(in the rows, 128 means zero)
Rows lie near named flat spaces through zero. A row that begins with a name and a colon came from that space; any other row is followed by the name of its block's space that it lies nearest.
q724q416: 145 157  90 124 161 119 115 133 132 126 138 119 146 130 119 110 134 126 129 135 120 139 144 153 106 118 132 139 122
q429q783: 147 130  89 122 159 121 123 146 119 175 122 106  90 133 104  98  89 100 151 131 155 146 121  88 140 153 129 132  96
q429q783: 151 142 123 159 125 153 124  98 113 109 101 176 146 149 159 124 160 150 103 103 110 121 130 166 123 108 131 127 132
q784q322: 103 120 120 100 116  85 161 148 171 133 152  91 134 111 104 130 114 131 139 149 136 150 130  76 157 130 109 128 136
q781q411: 139 149 114 143 129 149  85 144 122 116 118 123 135 151 127 147 154 152 121 131 130 147 148 157  99 136 117 134 129
q429q783: 141 106 121 123 167 177  52 124  76 126 144 149 159 118 116 161 130 119 104 119 135 109 152 165  64 131 128 149 134
q781q411: 143 112 119 127 151 174  67 127  83 146 124 133 111 134 130 142 122 115 132 116 136 129 139 146  95 142 141 120 116
q784q322: 127 133 138 137 122 113 159  95 132 115 122 152 155 124 130 119 126 138 113 122 114 106 126 121 144  99 125 136 136
q724q416: 106 135 163 145  71 107 168 136 166 103 112 125 126 142 138 143 149 162 122 136 127 135 118 109 163 130 106 125 146
q966q59: 132 129 144 131 142 160  76 112  86 124 127 131 132 129 129 145 127 124 130 124 118 105 143 165  88 121 146 124 125
q966q59: 112 125 142 127  95 102 171 143 163 125 127 115 111 129 131 124 128 133 135 137 133 142 112  98 163 139 118 123 134
q784q322: 116 134 142 131 103 111 141 130 149 110 130 115 133 136 118 135 128 142 125 144 126 136 136 115 134 128 117 139 141
q784q322: 125 138 136 136 108 114 149 128 148 112 125 126 128 138 128 123 133 137 124 137 123 135 128 125 136 128 123 137 137
q966q59: 143  96 131 127 150 177  96  91  73 151 117 164 115 121 155 129 121 107 129  93 120 106 123 146 118 119 157 101 114
q781q411: 119 137 132 128 121 117 121 135 135 123 129 111 138 131 111 141 126 143 129 140 132 131 139 115 126 127 114 136 131
q781q411: 142 163 101 138 143 129 127 124 134 119 117 140 150 135 152 120 167 152 126 114 108 133 132 169 126 104 131 110 122
q966q59: 128 134 151 135 111 141 108 117 124  95 135 124 124 142 135 131 133 125 124 142 109 130 144 169  93 129 148 139 144
q784q322: 149 145 114 142 149 148  90 108  93 140 109 131 122 146 121 121 117 129 133 122 126 123 143 138 109 121 137 129 110
q781q411: 110 178 166 151 108 108 151 107 129 118  95 126 145 131 148 136 156 172 145 120 103  87 118 146 158  84 129  91 116
q781q411: 163 136  91 140 152 150 112 127 113 141 116 142 103 148 140  98 126 109 129 117 130 149 128 150 114 142 145 131 113
q781q411: 121 102 146 117 136 147 114 115 102 137 134 140 130 110 135 142 121 115 128 115 127 105 123 132 121 123 139 116 128
q429q783: 125 130 125 119 127 103 142 124 141 128 141 105 122 128 102 111  96 113 135 149 130 136 136 102 130 131 130 148 130
q724q416: 131 126 126 122 158 141 120 131 101 157 124 137 124 108 139 126 128 114 141 108 133 100 109 140 131 123 140 104 106
q784q322: 125  96 103  99 161 139 118 158 120 164 148 127 124  97 128 136 125 106 135 114 150 132 113 115 131 145 125 112 117
q966q59: 108 125 150 136  89 109 159 139 154 125 115 121 121 134 125 142 132 151 128 133 139 133 116  88 166 135 104 124 134
q966q59: 124 140 148 152 101 116 164  87 137 101 105 165 167 135 140 133 147 165 101 115 109 105 128 122 154  90 112 132 143
q724q416: 135 111 109 102 150 119 121 112 128 125 163 112 127 118 104 104  88  89 129 147 120 142 149 123 100 129 149 154 136
q966q59: 129 131 112 120 140 107 160 127 147 126 140 138 149 112 128 112 131 124 120 126 124 125 120 125 140 116 124 134 132
q781q411: 132 169  97 132 127  93 136 143 158 133 119  89 124 149 102 112 122 148 144 150 132 160 144 100 143 127 110 135 116
q429q783: 121 144 137 131 113  97 150 144 151 124 131  98 110 136 104 113 105 121 139 155 138 135 126 104 137 143 123 149 128
q966q59: 107 118 156 117 116 117 154 129 133 135 132 120 115 110 140 128 123 119 145 126 124 111 108 121 150 124 140 104 125
q724q416: 141 141 116 133 165 147 102 148 101 146 123 138 131 118 136 129 141 120 132 113 138 107 115 164 109 133 134 120 109
q724q416: 130 156 129 155 106 114 155 105 140 122  91 144 143 149 137 127 147 171 122 116 119 125 127 109 166 102 108 118 124
q724q416: 154 109 119 126 150 164  89 117  96 124 143 139 106 136 130 110 108  85 121 130 124 135 140 167  77 148 162 150 131
q429q783: 136 144 132 142 138 134 110 115 106 132 113 132 135 136 118 130 121 135 128 126 129 109 135 131 119 118 127 134 118
q429q783: 116 128 125 112 144 115 112 144 117 164 130  89 112 118  94 134  93 120 156 140 150 123 130  83 138 137 120 121 105
q784q322: 122 158 130 139 112 108 151 122 145 128 106 118 126 140 137 121 141 155 143 127 117 130 125 120 159 110 124 105 118
q724q416: 125 133 133 135 102 133 136 122 141 118 115 129 115 143 154 130 150 145 134 122 113 146 128 138 142 124 133 104 132
q784q322: 142 147 122 146 119 128 128 129 133 118 115 127 114 152 129 113 130 131 127 134 126 142 132 138 123 136 131 140 127
q781q411: 137 152 125 147 104 115 171 138 160 117 110 135 104 148 159 100 152 134 133 125 119 147 107 145 154 135 136 116 127
q429q783: 114 118 133 101 152 115 113 161 121 153 155  86 109 103  95 128  91  93 153 149 150 118 123 112 113 152 135 136 116
q781q411: 111 139 143 130  97 104 152 145 158 122 123 102 113 137 124 131 130 142 141 143 132 142 123 106 152 136 117 122 131
q784q322: 101 135 168 132  97 122 136 118 135 110 120 125 145 125 139 157 149 160 130 128 114 108 128 132 142 107 121 108 138
q966q59: 106 112 158 134  91 119 152 135 142 129 115 129 123 128 128 150 130 148 125 126 142 123 114  87 164 134 104 120 134
q429q783: 123 143 136 141 122 132 107 114 111 134 104 125 142 140 116 151 129 161 130 124 131 115 141 109 136 111 109 121 119
q724q416: 118  95 134  97 132 138 119 133 125 134 158 111 104 110 135 126 113  92 144 134 123 139 127 136 113 143 156 115 133
q784q322: 114 136 158 133 110 126 167 118 137 118 118 149 128 115 179 124 164 137 137 106 102 103  98 166 155 105 149  84 129
q724q416: 101 100 158 107 116 137 126 168 133 135 149 111 105 104 142 152 137 111 144 130 140 124 105 139 127 156 137 105 133
q429q783: 140 130 123 140 121 132 127 112 132 104 128 144 142 143 126 123 131 132 106 133 120 137 142 139 112 125 126 154 144
q966q59: 124 150 110 119 158 111 115 153 125 153 130 101 138 115 104 132 122 133 145 134 144 119 128 115 130 126 114 124 107
114 109 135 108 112 114 164 146 163 114 156 123 119 111 147 119 138 109 130 135 120 144 112 139 135 140 141 122 146
q429q783
131 122 109 131 121 129 105 119 130 124 123 124 149 145  98 149 120 154 111 136 138 151 159  87 126 126  95 150 137
q724q416
109 132 138 124 101 103 158 130 158 120 127 115 133 127 129 134 136 148 133 135 123 137 126 105 157 119 116 118 136
q724q416
117 121 150 126 123 148 118 122 112 132 121 136 124 119 156 146 148 134 138 110 117 111 118 151 131 119 141  92 124
q781q411
146 119  93 109 156 147  84 127 116 127 153 116 125 132 118 120 117 104 128 137 122 158 157 150  83 138 145 141 131
q724q416
165 148  81 139 171 148  74 122  95 142 119 128 131 150 103 114 112 122 123 130 137 140 156 138  90 132 127 155 110
q781q411
124 110 140 123 133 145  90 128 102 134 133 120 128 126 105 150 107 122 125 135 142 119 141 115 106 138 122 142 129
q781q411
106 127 167 139  89 103 209 115 166  97 123 167 156 110 170 127 168 150 109 111 107 100  92 140 174 101 124 112 151
q784q322
118 110 141 119 103 126 157 112 156  87 151 150 151 119 156 129 154 130 106 127 100 137 130 157 124 114 139 129 163
q429q783
115 158 145 136 118  91 175 147 159 116 127 122 139 118 130 118 142 138 131 137 127 109 106 135 149 121 121 130 129
q724q416
134  98 125 120 134 136 145 142 136 121 151 152 127 112 137 118 129  98 108 125 136 130 111 142 117 149 134 148 143
q784q322
106 132 165 137 106 119 164 142 136 137 109 135 120 115 153 140 150 144 140 112 132  99  91 124 170 124 123  94 120
q724q416
126 114 111 111 145 103 171 113 141 140 141 144 151 101 124 109 115 116 121 119 127 117 115  99 156 109 124 130 128
q784q322
129 141 126 139 136 132 148 121 120 146 102 153 135 121 160 127 156 147 135  96 122 106 104 137 161 106 128  88 110
q784q322
107  93 143 104 113 130 142 140 136 147 140 113  95 111 142 134 119 110 149 124 132 138 111 105 151 143 139  96 127
q781q411
126 102 130 122 148 149 126 128 106 144 129 163 149 101 144 146 143 126 115  99 137  99 108 133 133 121 122 114 125
q784q322
130 123 132 140 115 139 111 129 126 113 123 138 143 142 117 149 135 146 106 132 137 134 141 122 116 135 107 150 141
q966q59
107 132 152 124 111 118 144 126 134 132 122 117 124 119 141 138 136 141 145 124 120 115 117 122 152 115 131  97 124
q781q411
130 114 108 109 144 122 145 124 134 142 141 131 126 112 135 111 121 110 134 120 124 135 121 120 139 124 138 117 124
q781q411
132 129 135 132 140 154  75 127  97 123 129 126 139 133 116 152 129 132 122 131 131 117 148 151  88 131 127 139 129
q966q59
115 112 143 118 116 123 159 126 141 125 136 139 128 111 151 127 140 123 129 118 119 121 109 132 147 122 136 109 136
q781q411
134 127 117 130 135 137 105 140 121 135 126 121 122 136 115 135 123 128 127 132 141 139 136 120 117 142 119 137 124
q784q322

Each name stands for a flat space through zero: a line, a plane or more. A row that begins with a name and a colon came from that space; any other row is followed by the name of the space it lies nearest, among the names in its block.
q270q859: 128  70 117 133 136 118 114 136 163  89 102 122 107 126 135 131 159 151 141 128 134 132 117 117 144 122 148 129 134
q204q881: 122  98 119 126 127 131 121 128 127 133 140 132 140 142 134 123 134 124 164 139 134 113 154  98 125 121 123 136 112
q270q859: 137 122  99 145 107 143 161  68 140 168  90 108 130 157 148 136 143 144 121 115  51 141 155 158 126 133 110 114 140
q967q958: 106 172 151  82 118 164 121 162  83 130 159 139 129  85  90 111 123 140 147 114 140 171 144 108 100 153 154 173 127
q204q881: 121 154 139 132 115 118 121 147 136 118 139 127 146 136 123 121 116 149 123 131 144 150 137 162 128 128 127 120 152
q967q958: 137  60 101 138 160 123 116 100 146 131 102 113 149 151 142 120 131 130 194 158 129 118 145 112 154 122  91 127 111
q204q881: 122 103 103 143 117 129 120 114 120 134 112 132 121 152 136 127 134 131 138 121 110 129 148 106 111 117 130 138 138
q396q332: 131 167 132 156 120 115 144 136 123 121 137 103 137 130 129 115 104  95 118  94 129 136 140 159 109  92 142 118 132
q396q332: 128  96 120 132 136 108 103 136 137 116 127 137 126 134 135 124 134 136 155 142 151 127 131 109 132 124 129 134 133
q967q958: 119 136 133 111 112 127 120 146 124 127 143 129 121 109 121 117 138 137 158 114 128 156 149 109 104 124 154 150 129
q396q332: 130 161 120 134  96 121 149 113 135 138 111  91 124 123 123 120 123 117 143  92  89 162 147 149  99  94 137 125 121
q396q332: 124 165 129 102  95 141 143 118 104 156 140 112 126 106 111 119 129 114 157 105 102 153 156 116  94 117 137 148 101
q270q859: 124 134 110 134 128 150 128 108  90 140 101 138 103 125 120 128 128 133 102 103  97 152 126 119 106 144 141 155 156
q396q332: 137 202 143 133 111 123 146 124  90 154 154 133 123 110 125 123 112 106  83  98 125 143 129 164 105 135 145 132 146
q204q881: 131 123 130 132 160 133 129 130 129 127 126 116 147 124 128 115 109 119 160 134 134 136 133 130 136 126 114 131 124
q204q881: 132 178 147 121 115 126 128 136  95 140 160 147 127 109 122 124 127 135  88 118 148 145 127 163 124 158 145 138 155
q967q958: 142  78 103 136 163 116 121  94 158 148  87 135 120 147 155 141 127 134 157 159  95 113 111  93 143 132  92 117 126
q270q859: 121 170 145 116 138 127 121 152 120 130 136 137 129 113 116 125  97 125 126 130 133 145 112 120 112 129 125 132 136
q270q859: 123 123 111 128 119 141 130 110 116 138 106 118 126 135 121 124 128 133 144 118 101 147 143 121 114 124 123 141 129
q204q881: 132 152 142 115 113 127 138 131 132 120 127 124 110 107 117 139 138 129  90 119 128 128 101 148 133 134 139 119 122
q396q332: 113 159 145 102  92 164 153 142 115 123 139 129 103 101 107 139 153 134  81  94 103 134 123 127 109 139 168 138 120
q967q958: 133 106 100 147  94 128 139  91 116 139 115 111 123 148 135 126 154 124 127 105 107 127 161 144 121 114 136 132 125
q204q881: 131 101  93 157 134 126 120  98 114 140  91 135 111 153 143 128 127 129 125 116  98 136 136 112 113 124 127 140 156
q396q332: 125 164 141 123 124 133 133 140 117 125 132 128 124 113 116 126 118 130 105 115 128 146 119 145 119 134 138 131 141
q204q881: 117 140 134 124 116 136 131 142 124 125 141 123 141 132 119 123 120 122 137 124 131 127 143 123 117 115 129 129 118
q967q958: 135  91 107 154 152 137 130 101 113 128 110 124 137 153 135 128 124 110 120 135 133  99 128 131 148 128 107 125 124
q967q958: 116 121 141 119 135 130 108 161 124  90 137 123 145 126 100 122 115 127 135 146 182 118 114 130 146 120 118 127 111
q396q332: 116  98 126  79 137 153 108 129 118 130 117 133 127 108  99 129 137 146 179 159 134 134 122  78 136 149 108 154  92
q270q859: 121 111 119 122 115 137 117 130  91 122 141 134 118 124 113 123 140 108 132 118 151 112 139  99 116 121 144 153 108
q396q332: 121 126 131 102 127 150 129 125 132 130 111 128 123 117 113 135 134 151 131 138 109 141 117 120 133 147 119 133 122
q967q958: 133 129 137 139 158 133 127 137 111 118 141 130 140 122 127 120 115 111 119 129 157 117 121 140 143 136 127 131 131
q270q859: 126 101 119 140 124 134 127 118 133 117 113 131 130 155 127 142 136 133  96 142 133  96 115 136 150 130 111 111 125
q967q958: 138 115 107 121 126 132 132  92 114 162 114 130 110 116 140 124 148 134 157 116  89 153 149 110 113 143 136 153 134
q270q859: 122 100 124 122 130 143 121 123 126 121 126 126 150 147 118 130 132 140 134 154 147 109 132 134 155 139 101 122 114
q967q958: 139 137 128 121 146 127 128 115 116 145 120 143 107 108 133 133 128 127 116 128 115 136 107 118 126 150 131 138 138
q204q881: 124 181 165  92  96 136 140 156 119 110 164 108 135  84  93 121 138 132 114 112 160 150 125 173 133 135 150 131 107
q967q958: 109 128 117 131 111 153 123 136  87 123 128 143 108 133 113 127 131 118 104 102 122 124 137  93  97 123 155 155 134
q270q859: 127  97 127 123 128 128 120 133 132 114 136 127 133 129 126 126 145 130 142 138 152 114 134 122 143 128 131 131 113
q270q859: 126 129 132 126 141 133 119 135 110 124 140 127 148 129 118 117 114 123 141 139 156 127 134 135 138 133 115 135 124
q204q881: 129 123 129 126 122 124 130 127 135 131 132 139 119 133 134 141 135 124 109 135 126 104 116 116 130 128 128 118 120
q396q332: 125 165 140 127 129 133 134 142 107 123 139 116 133 112 110 118 106 105 123 110 140 138 125 139 116 116 134 134 121
q396q332: 123 112 124 115 144 126 109 132 125 139 136 132 150 132 126 116 115 132 190 155 142 134 148  99 128 130 105 141 116
q204q881: 125 163 158 105 130 127 134 151 151 147 155 166 121 119 141 150 125 146  94 151 116 113 102 113 126 156 128 110 140
q270q859: 127 110 121 128 116 132 129 118 121 130 133 123 135 138 126 128 139 121 135 131 135 111 141 125 133 123 123 128 110
120  83 118 132 141 142 133 123 176 115  95 114 142 154 136 136 133 156 152 149 100 124 130 123 148 124 104 108 125
q396q332
132 120 124 140 130 122 131 122 139 124 122 121 134 139 134 129 127 127 126 130 128 122 128 141 136 121 121 117 129
q270q859
121 140 131 102 110 123 109 144  93 135 160 133 123 102 110 111 131 111 174 119 154 143 152  89  98 118 149 165 105
q396q332
134  93 109 147 107 110 122 110 135 108 113 105 133 150 127 127 145 123 130 128 148 112 135 152 147 104 121 115 113
q967q958
123 118 124 132 143 145 128 128 109 128 131 130 138 133 124 120 121 120 136 128 134 123 138 119 129 132 125 140 127
q967q958
122 100 139  98  91 116 114 145 152 112 160 128 138 123 122 130 169 154 159 150 165 118 148 127 146 130 137 125  99
q204q881
123 138 145 121 116 112 127 149 177 119 129 142 124 140 138 151 129 152  99 151 122 111 100 130 137 128 120  93 135
q204q881
104 106 121 120 119 140 115 148 144 117 119 131 137 151 119 130 121 140 158 143 121 122 139  85 115 109 117 128 116
q967q958
112 148 141 103 109 151 124 144 108 115 136 121 143 121  91 125 122 138 124 134 150 136 127 140 133 135 119 135 112
q967q958
123 159 161 103 146 137 118 159 122 105 140 129 146 108  94 131 102 133 106 156 176 123  86 153 158 147 103 117 116
q967q958
131 162 136 162 139 107 131 143 140 120 132 122 146 142 142 117  96 125 114 116 134 147 132 169 122 113 129 111 167
q396q332
143 143 132 147 167 128 135 114 119 141 131 118 161 128 139 108 105 134 141 132 135 157 142 182 149 151 109 128 160
q270q859
124 129 120 128 129 125 123 130 130 125 113 113 127 123 122 117 118 128 162 118 116 156 139 118 111 111 130 139 129
q270q859
137  91 128 133 133  95 108 130 172 116 126 140 134 146 149 139 145 159 132 166 153 112 115 141 163 138 112 103 139
q204q881
140 101 116 146 167 122 110 119 103 113 101 150  97 128 127 141 119 104  80 136 150  93  73 107 145 137 121 131 134
q967q958
136  81 125 139 166 121 107 128 145 101 103 150 119 141 136 144 134 149  93 163 156 100  81 132 174 155 110 113 147
q396q332
128 162 149  92 114 133 133 141  98 156 182 145 120  85 125 119 141 113 152 115 136 138 151 100 102 143 160 159 110
q270q859
137  88 118 116 143 133 118 107 125 121 102 132 111 123 119 142 144 130 118 150 137 104  94 114 157 145 109 128 107
q396q332
141 108 125 135 142 116 121 113 134 112 110 116 137 136 121 134 124 124 114 152 158 105  98 158 168 130  96 108 114
q967q958
120 141 138 116 147 143 129 143 125 141 146 132 150 120 128 114 111 135 170 134 123 150 151 114 118 138 124 142 133
q204q881
